Below is a small trained network, with its code and all its weights. Each question gives an input and a target symbol and asks what happens when units are switched off, that is, made to give their printed mean instead of their output.

import numpy as np


def w(rows, s, z=0):
    codes = np.array(rows[::2]) - 128.0
    scale = np.full(codes.shape[1], s)
    scale[-1] = z or s
    return codes * scale


def f(y):
    return y / 2 * (1 + np.tanh(0.7978845608 * (y + 0.044715 * y**3)))


def softmax(a):
    e = np.exp(a - a.max(-1, keepdims=True))
    return e / e.sum(-1, keepdims=True)


def log_softmax(a):
    a = a - a.max(-1, keepdims=True)
    return a - np.log(np.exp(a).sum(-1, keepdims=True))


def net(x, mask):
    ids = ['ΛΠΩβγδεημξσφψ'.index(c) for c in x.split()]
    T = len(ids)
    res = E[ids] + P[:T]
    r = res
    for j in range(3):
        rows = slice(4 * j, 4 * j + 4)
        q, k, v = (r @ M[0][rows].T for M in (Q, K, V))
        z = softmax(np.where(np.tri(T) > 0, q @ k.T / 4**0.5, -1e9)) @ v
        o = O[0][rows]
        res = res + np.where(mask[j], z, o[:, -1]) @ o[:, :-1]
    y = f(res @ A[0][:, :-1].T + A[0][:, -1])
    res = res + np.where(mask[3:15], y, B[0][:, -1]) @ B[0][:, :-1]
    return log_softmax(res[-1] @ U[:, :-1].T + U[:, -1])


Q, K, V, O, A, B = {}, {}, {}, {}, {}, {}
E = w([
[122,89,136],'Λ',
[127,77,135],'Π',
[188,125,205],'Ω',
[126,90,147],'β',
[95,149,193],'γ',
[4,165,26],'δ',
[147,108,171],'ε',
[167,73,161],'η',
[148,77,129],'μ',
[104,86,132],'ξ',
[105,65,112],'σ',
[138,137,190],'φ',
[89,129,148],'ψ',
],0.016)
P = w([
[111,113,123],'0',
[112,255,144],'1',
[82,136,133],'2',
[190,144,46],'3',
[117,80,116],'4',
[123,122,116],'5',
[58,113,194],'6',
[105,82,148],'7',
[102,18,128],'8',
[99,89,137],'9',
[19,65,202],'10',
],0.0083)
Q[0] = w([
[105,127,188],'H0',
[81,94,91],'H0',
[157,168,126],'H0',
[145,153,106],'H0',
[130,108,116],'H1',
[112,100,136],'H1',
[190,135,60],'H1',
[96,96,146],'H1',
[126,139,116],'H2',
[152,74,137],'H2',
[162,97,74],'H2',
[107,76,252],'H2',
],0.02)
K[0] = w([
[172,90,147],'H0',
[60,99,123],'H0',
[134,178,168],'H0',
[108,170,158],'H0',
[134,144,142],'H1',
[134,120,153],'H1',
[136,223,96],'H1',
[129,109,165],'H1',
[140,125,143],'H2',
[79,160,117],'H2',
[100,172,173],'H2',
[68,106,2],'H2',
],0.019)
V[0] = w([
[135,178,49],'H0',
[107,145,70],'H0',
[166,155,131],'H0',
[84,150,33],'H0',
[233,144,187],'H1',
[174,12,116],'H1',
[138,159,172],'H1',
[85,148,204],'H1',
[170,82,154],'H2',
[145,88,148],'H2',
[102,112,147],'H2',
[191,101,169],'H2',
],0.012)
O[0] = w([
[73,201,162,26],'H0',
[123,165,156,80],'H0',
[85,130,110,92],'H0',
[121,202,185,59],'H0',
[7,124,54,163],'H1',
[171,125,19,253],'H1',
[78,87,137,138],'H1',
[112,3,167,193],'H1',
[169,77,105,77],'H2',
[163,103,125,113],'H2',
[148,130,147,161],'H2',
[160,29,68,30],'H2',
],0.011,0.0048)
A[0] = w([
[90,81,165,236],'N0',
[114,165,2,80],'N1',
[115,168,65,105],'N2',
[144,93,60,68],'N3',
[215,148,45,230],'N4',
[114,87,89,84],'N5',
[79,115,82,106],'N6',
[159,191,201,68],'N7',
[117,230,132,1],'N8',
[54,127,150,60],'N9',
[192,190,83,122],'N10',
[203,35,168,135],'N11',
],0.0072,0.0043)
B[0] = w([
[157,157,147,200],'N0',
[121,146,128,154],'N1',
[138,114,139,125],'N2',
[62,159,132,205],'N3',
[254,140,149,212],'N4',
[63,128,113,185],'N5',
[83,119,79,154],'N6',
[81,124,24,178],'N7',
[183,58,153,175],'N8',
[140,110,76,144],'N9',
[115,115,211,127],'N10',
[103,170,164,255],'N11',
],0.014,0.0091)
U = w([
[126,159,131,125],'Λ',
[136,148,121,118],'Π',
[97,122,107,95],'Ω',
[127,147,126,83],'β',
[101,130,176,41],'γ',
[89,248,123,198],'δ',
[116,135,123,85],'ε',
[141,149,62,160],'η',
[137,168,101,69],'μ',
[129,161,146,125],'ξ',
[143,160,142,60],'σ',
[94,138,152,191],'φ',
[95,182,168,253],'ψ',
],0.014,0.004)

Each question gives the input, a string of symbols that net reads in full, and the target symbol t.
The units are the heads (4 rows each of Q, K, V and O) and the neurons (one row each of A and B). Each row of codes is followed by its name. A weight is (code - 128) times the scale printed after its matrix; where a second scale follows, it is the last column's (O, A, B and U).
mask holds one flag per unit, heads first, then neurons. A switched-off unit (its flag False) gives its mean, the last column of its rows in O or B, instead of its output. The means were averaged over made-up inputs and are rounded, as every weight is.
A unit's drop is (log p(t) with every unit on - log p(t) with that unit switched off) / (log p(t) with every unit on - log p(t) with every unit switched off).
The circuit of an input: a set's keep is (log p(t) with only the set's units on - log p(t) with every unit switched off) / (log p(t) with every unit on - log p(t) with every unit switched off). Starting from the 12 units with the biggest drops (on a tie, the unit counted first), units are removed one at a time, each time the one whose removal leaves the highest keep (on an exact tie, the one counted first), for as long as the keep stays at least 0.8.
units of the circuit, in order: the units of the circuit, biggest drop first
unit that matters most: the unit with the biggest drop
top k neurons: the k neurons with the biggest drops, biggest first
heads that matter: for each layer, one digit per head in row order, 1 if its drop is at least 0.15 and else 0, layers parted by /
drop of u: that unit's drop, to one decimal
input η Ω ψ, target η: units of the circuit, in order => [H1; H2]
input η Π η ψ η β σ, target η: heads that matter => 010
input δ Ω μ η σ Π ψ μ φ Ω γ, target δ: heads that matter => 001
input δ Λ γ σ, target δ: heads that matter => 100
input Π Ω μ β δ δ Π μ, target δ: units of the circuit, in order => [H2]
input Ω φ Λ, target Ω: top 2 neurons => [N4; N6]
input ξ δ Π η Ω ε Ω γ ψ, target δ: heads that matter => 001
input Ω ξ Π γ η η γ, target η: units of the circuit, in order => [H1; H0]
input η Λ φ η ε φ η ψ Ω Ω ε, target Ω: units of the circuit, in order => [H1; H0]
input Ω Ω μ, target Ω: heads that matter => 010
input η η φ Ω ε η η η η ξ, target η: heads that matter => 010
input ψ ξ ψ ξ ε Ω σ δ γ, target δ: heads that matter => 001
input η ψ γ, target η: units of the circuit, in order => [H1; H2]
input ψ δ β, target δ: top 2 neurons => [N7; N4]
input η ε η, target η: units of the circuit, in order => [H2]
input Π γ η Ω μ δ Ω η φ, target δ: top 2 neurons => [N4; N8]
input η φ δ μ Π ε, target δ: top 2 neurons => [N7; N4]
input Ω Π φ, target Ω: top 2 neurons => [N4; N6]
input Λ δ Ω Π ψ φ ψ φ β η, target δ: top 2 neurons => [N4; N7]
input ψ δ η φ Ω η β ψ η σ, target δ: unit that matters most => H2
input η η σ η η ψ η φ η ε μ, target η: drop of N4 => 0.2
input φ δ φ σ ψ ξ, target δ: drop of H2 => 0.6
